Below is a small trained network, with its code and all its weights. Each question gives an input and a class and asks what happens when units are switched off, that is, made to give their printed mean instead of their output.

import numpy as np


def w(rows, s, z=0):
    codes = np.array(rows[::2]) - 128.0
    scale = np.full(codes.shape[1], s)
    scale[-1] = z or s
    return codes * scale


def f(y):
    return y / 2 * (1 + np.tanh(0.7978845608 * (y + 0.044715 * y**3)))


def log_softmax(a):
    a = a - a.max(-1, keepdims=True)
    return a - np.log(np.exp(a).sum(-1, keepdims=True))


def net(x, mask):
    res = np.array(x, float).reshape(1, 8) / 4 @ E
    y = f(res @ A[0][:, :-1].T + A[0][:, -1])
    res = res + np.where(mask, y, B[0][:, -1]) @ B[0][:, :-1]
    return log_softmax(res[-1] @ U[:, :-1].T + U[:, -1])


A, B = {}, {}
E = w([
[152,163,168,54,91,106,206,77,135],'x0',
[141,128,124,144,141,142,127,117,118],'x1',
[124,94,135,162,164,134,43,155,115],'x2',
[176,64,78,98,204,38,254,243,59],'x3',
[123,129,152,127,129,125,112,121,113],'x4',
[157,143,136,137,151,136,110,136,154],'x5',
[60,100,121,149,88,108,161,70,50],'x6',
[127,235,100,76,186,89,78,75,57],'x7',
],0.0067)
A[0] = w([
[80,2,221,174,39,124,178,123,164,158],'N0',
[144,89,103,111,162,100,166,141,80,5],'N1',
[149,105,96,81,212,79,164,193,73,62],'N2',
[78,177,167,100,139,124,87,138,102,66],'N3',
[157,178,173,33,85,108,217,59,168,157],'N4',
[103,207,100,58,197,112,111,108,95,63],'N5',
[90,216,91,123,153,42,82,52,38,155],'N6',
[95,166,124,120,69,216,78,93,144,45],'N7',
[34,69,95,177,48,72,146,34,12,74],'N8',
[157,80,118,81,177,130,166,166,105,4],'N9',
],0.0063,0.004)
B[0] = w([
[87,187,67,61,215,176,238,122,165,221],'N0',
[212,125,116,200,59,58,198,84,130,149],'N1',
[72,143,169,236,49,129,203,96,77,225],'N2',
[192,111,38,190,118,177,163,23,160,133],'N3',
[39,71,208,145,128,200,76,195,63,241],'N4',
[233,24,166,175,118,126,200,132,254,178],'N5',
[143,35,131,84,171,189,186,185,222,254],'N6',
[177,194,161,227,32,11,141,70,128,181],'N7',
[75,175,101,94,128,26,70,214,188,214],'N8',
[209,159,117,191,29,37,139,53,209,151],'N9',
],0.0067,0.0054)
U = w([
[124,123,135,101,115,120,110,133,138,254],'0',
[104,69,168,140,115,163,93,144,95,215],'1',
[158,145,147,192,3,56,118,56,117,11],'2',
[135,136,108,47,111,85,84,175,160,150],'3',
[170,81,83,58,169,189,139,119,198,48],'4',
[122,128,112,119,145,162,97,101,59,172],'5',
[102,85,121,128,115,190,91,117,53,145],'6',
],0.0065,0.0042)

Each question gives the input, the list of numbers given to net, and the class t.
The units are the neurons (one row each of A and B). Each row of codes is followed by its name. A weight is (code - 128) times the scale printed after its matrix; where a second scale follows, it is the last column's (A, B and U).
mask holds one flag per neuron, in row order. A switched-off neuron (its flag False) gives its mean, the last column of its row in B, instead of its output. The means were averaged over made-up inputs and are rounded, as every weight is.
A unit's drop is (log p(t) with every unit on - log p(t) with that unit switched off) / (log p(t) with every unit on - log p(t) with every unit switched off).
The circuit of an input: a set's keep is (log p(t) with only the set's units on - log p(t) with every unit switched off) / (log p(t) with every unit on - log p(t) with every unit switched off). Starting from all 10 units, units are removed one at a time, each time the one whose removal leaves the highest keep (on an exact tie, the one counted first), for as long as the keep stays at least 0.8.
units of the circuit, in order: the units of the circuit, biggest drop first
top k neurons: the k neurons with the biggest drops, biggest first
drop when u is switched off: that unit's drop, to one decimal
input [-7,8,3,8,-1,6,-7,3], class 2: top 2 neurons -> [N2; N9]
input [-5,1,6,-7,4,2,6,1], class 2: top 4 neurons -> [N7; N4; N3; N0]
input [5,2,-4,-1,0,7,-5,8], class 4: units of the circuit, in order -> [N5; N6]
input [-1,-1,1,0,-8,0,6,-8], class 4: units of the circuit, in order -> [N0]
input [7,2,-6,-7,-5,-1,7,3], class 1: top 2 neurons -> [N4; N6]
input [3,0,-6,8,1,0,-8,-5], class 2: top 2 neurons -> [N9; N2]
input [7,-2,-4,-1,7,-5,-5,5], class 1: top 2 neurons -> [N4; N0]
input [-5,7,4,-2,4,1,7,4], class 3: units of the circuit, in order -> [N8; N2]
input [5,2,-2,-8,7,5,-6,-3], class 2: top 2 neurons -> [N7; N6]
input [-4,-7,-5,-7,2,-6,8,-3], class 3: top 3 neurons -> [N8; N0; N2]
input [-2,-7,2,-8,6,-1,0,-5], class 2: top 3 neurons -> [N7; N6; N4]
input [-2,1,1,2,6,-7,-4,-8], class 4: top 2 neurons -> [N0; N4]
input [-6,3,-2,-2,8,-3,-5,7], class 4: top 2 neurons -> [N6; N5]
input [-3,4,1,5,6,4,-3,-2], class 2: top neuron -> [N6]
input [-6,8,-1,-8,-7,-6,-5,0], class 2: drop when N3 is switched off -> 0.0
input [4,2,-4,-8,1,5,-8,-4], class 2: drop when N2 is switched off -> -0.2
input [-5,2,4,8,-8,7,6,-5], class 2: drop when N7 is switched off -> -0.1
